Here is a tiny trained network, its code and every weight. The questions are about switching its units off for an input and a class, where a switched-off unit gives its printed mean instead of its output.

import numpy as np


def w(rows, s, z=0):
    codes = np.array(rows[::2]) - 128.0
    scale = np.full(codes.shape[1], s)
    scale[-1] = z or s
    return codes * scale


def f(y):
    return y / 2 * (1 + np.tanh(0.7978845608 * (y + 0.044715 * y**3)))


def log_softmax(a):
    a = a - a.max(-1, keepdims=True)
    return a - np.log(np.exp(a).sum(-1, keepdims=True))


def net(x, mask):
    res = np.array(x, float).reshape(1, 4) / 4 @ E
    y = f(res @ A[0][:, :-1].T + A[0][:, -1])
    res = res + np.where(mask, y, B[0][:, -1]) @ B[0][:, :-1]
    return log_softmax(res[-1] @ U[:, :-1].T + U[:, -1])


A, B = {}, {}
E = w([
[168,21,247,173],'x0',
[93,8,100,4],'x1',
[40,57,64,247],'x2',
[2,174,222,102],'x3',
],0.0066)
A[0] = w([
[123,213,162,220,90],'N0',
[126,37,162,87,89],'N1',
[198,111,224,106,68],'N2',
[201,183,142,30,98],'N3',
[162,216,182,203,109],'N4',
[76,173,84,107,14],'N5',
[232,113,48,183,42],'N6',
[39,159,200,114,79],'N7',
[90,90,126,73,24],'N8',
[89,225,15,109,60],'N9',
[176,99,80,147,82],'N10',
[84,151,230,127,22],'N11',
[16,137,171,118,105],'N12',
[144,167,181,59,45],'N13',
[88,153,56,95,221],'N14',
[71,101,99,184,98],'N15',
[139,90,175,134,169],'N16',
[78,52,140,212,70],'N17',
[144,55,204,175,62],'N18',
[112,37,126,56,237],'N19',
[191,105,70,138,100],'N20',
[50,161,177,104,128],'N21',
[190,99,151,162,23],'N22',
[72,74,108,64,114],'N23',
[105,92,103,74,13],'N24',
[81,124,37,44,92],'N25',
[99,98,91,68,27],'N26',
[99,114,141,115,2],'N27',
[66,93,84,179,114],'N28',
[95,47,134,73,43],'N29',
[59,72,58,188,99],'N30',
[250,101,88,98,67],'N31',
[144,55,185,166,65],'N32',
[154,177,157,193,96],'N33',
[206,97,97,130,33],'N34',
[94,130,147,128,5],'N35',
[130,64,172,124,85],'N36',
[114,82,118,56,43],'N37',
[111,92,118,88,21],'N38',
[186,79,54,147,132],'N39',
[110,85,112,76,79],'N40',
[85,169,36,95,105],'N41',
[126,183,60,85,29],'N42',
[187,142,198,63,136],'N43',
[14,127,200,124,120],'N44',
[63,85,82,170,111],'N45',
],0.012,0.0064)
B[0] = w([
[92,90,11,172,222],'N0',
[74,96,105,183,187],'N1',
[39,151,215,110,187],'N2',
[90,252,156,164,207],'N3',
[93,99,5,189,222],'N4',
[37,78,158,56,145],'N5',
[141,106,100,63,198],'N6',
[194,108,100,41,208],'N7',
[90,114,63,81,146],'N8',
[43,25,217,135,207],'N9',
[158,131,97,34,159],'N10',
[103,115,110,53,180],'N11',
[211,124,110,49,214],'N12',
[95,210,124,64,170],'N13',
[176,104,189,169,215],'N14',
[115,217,125,118,190],'N15',
[127,85,157,169,186],'N16',
[65,199,195,126,221],'N17',
[50,71,213,133,206],'N18',
[187,129,83,182,255],'N19',
[172,126,98,44,172],'N20',
[223,112,105,55,206],'N21',
[71,79,118,57,151],'N22',
[113,137,44,184,191],'N23',
[26,122,62,129,140],'N24',
[57,64,108,189,195],'N25',
[61,108,63,129,148],'N26',
[44,121,78,34,116],'N27',
[124,237,151,118,202],'N28',
[64,118,34,158,172],'N29',
[121,233,159,118,223],'N30',
[157,144,102,42,189],'N31',
[83,99,214,106,191],'N32',
[86,94,38,177,184],'N33',
[112,111,111,44,153],'N34',
[2,98,74,2,118],'N35',
[81,67,152,146,166],'N36',
[55,153,29,119,158],'N37',
[42,113,42,95,131],'N38',
[205,118,124,51,202],'N39',
[90,147,53,147,155],'N40',
[108,100,251,136,188],'N41',
[39,99,190,74,156],'N42',
[98,219,173,187,206],'N43',
[227,97,123,48,234],'N44',
[106,220,150,139,199],'N45',
],0.0099,0.0089)
U = w([
[100,253,170,127,51],'0',
[177,107,121,40,59],'1',
[68,70,205,139,138],'2',
[106,114,72,182,4],'3',
[194,140,169,207,254],'4',
],0.016,0.0054)

Each question gives the input, the list of numbers given to net, and the class t.
The units are the neurons (one row each of A and B). Each row of codes is followed by its name. A weight is (code - 128) times the scale printed after its matrix; where a second scale follows, it is the last column's (A, B and U).
mask holds one flag per neuron, in row order. A switched-off neuron (its flag False) gives its mean, the last column of its row in B, instead of its output. The means were averaged over made-up inputs and are rounded, as every weight is.
A unit's drop is (log p(t) with every unit on - log p(t) with that unit switched off) / (log p(t) with every unit on - log p(t) with every unit switched off).
The circuit of an input: a set's keep is (log p(t) with only the set's units on - log p(t) with every unit switched off) / (log p(t) with every unit on - log p(t) with every unit switched off). Starting from the 12 units with the biggest drops (on a tie, the unit counted first), units are removed one at a time, each time the one whose removal leaves the highest keep (on an exact tie, the one counted first), for as long as the keep stays at least 0.8.
units of the circuit, in order: the units of the circuit, biggest drop first
k most important neurons: the k neurons with the biggest drops, biggest first
drop when u is switched off: that unit's drop, to one decimal
input [-6,6,0,0], class 2: units of the circuit, in order => N9
input [-5,-8,2,-8], class 1: 3 most important neurons => N6, N39, N20
input [7,8,5,-3], class 3: 2 most important neurons => N19, N29
input [-8,-3,7,8], class 1: 2 most important neurons => N12, N44
input [-2,-4,-1,-4], class 1: 2 most important neurons => N25, N6
input [4,3,6,6], class 0: 4 most important neurons => N17, N45, N30, N28
input [7,-7,4,7], class 1: 2 most important neurons => N44, N7
input [8,-5,-6,7], class 2: 2 most important neurons => N2, N18
input [4,5,5,5], class 0: 2 most important neurons => N17, N45
input [7,-8,-5,6], class 3: 2 most important neurons => N4, N0
input [-2,6,-7,5], class 0: 3 most important neurons => N3, N13, N43
input [3,7,-2,7], class 1: 2 most important neurons => N44, N12
input [7,-3,-6,2], class 2: 2 most important neurons => N18, N30
input [-7,2,-7,-5], class 0: units of the circuit, in order => N3
input [-6,4,5,0], class 2: 4 most important neurons => N9, N25, N41, N3
input [0,-4,0,4], class 1: drop when N44 is switched off => 0.1
input [-5,-8,-3,-6], class 3: drop when N4 is switched off => 0.3
input [-3,-1,7,8], class 1: drop when N3 is switched off => 0.2
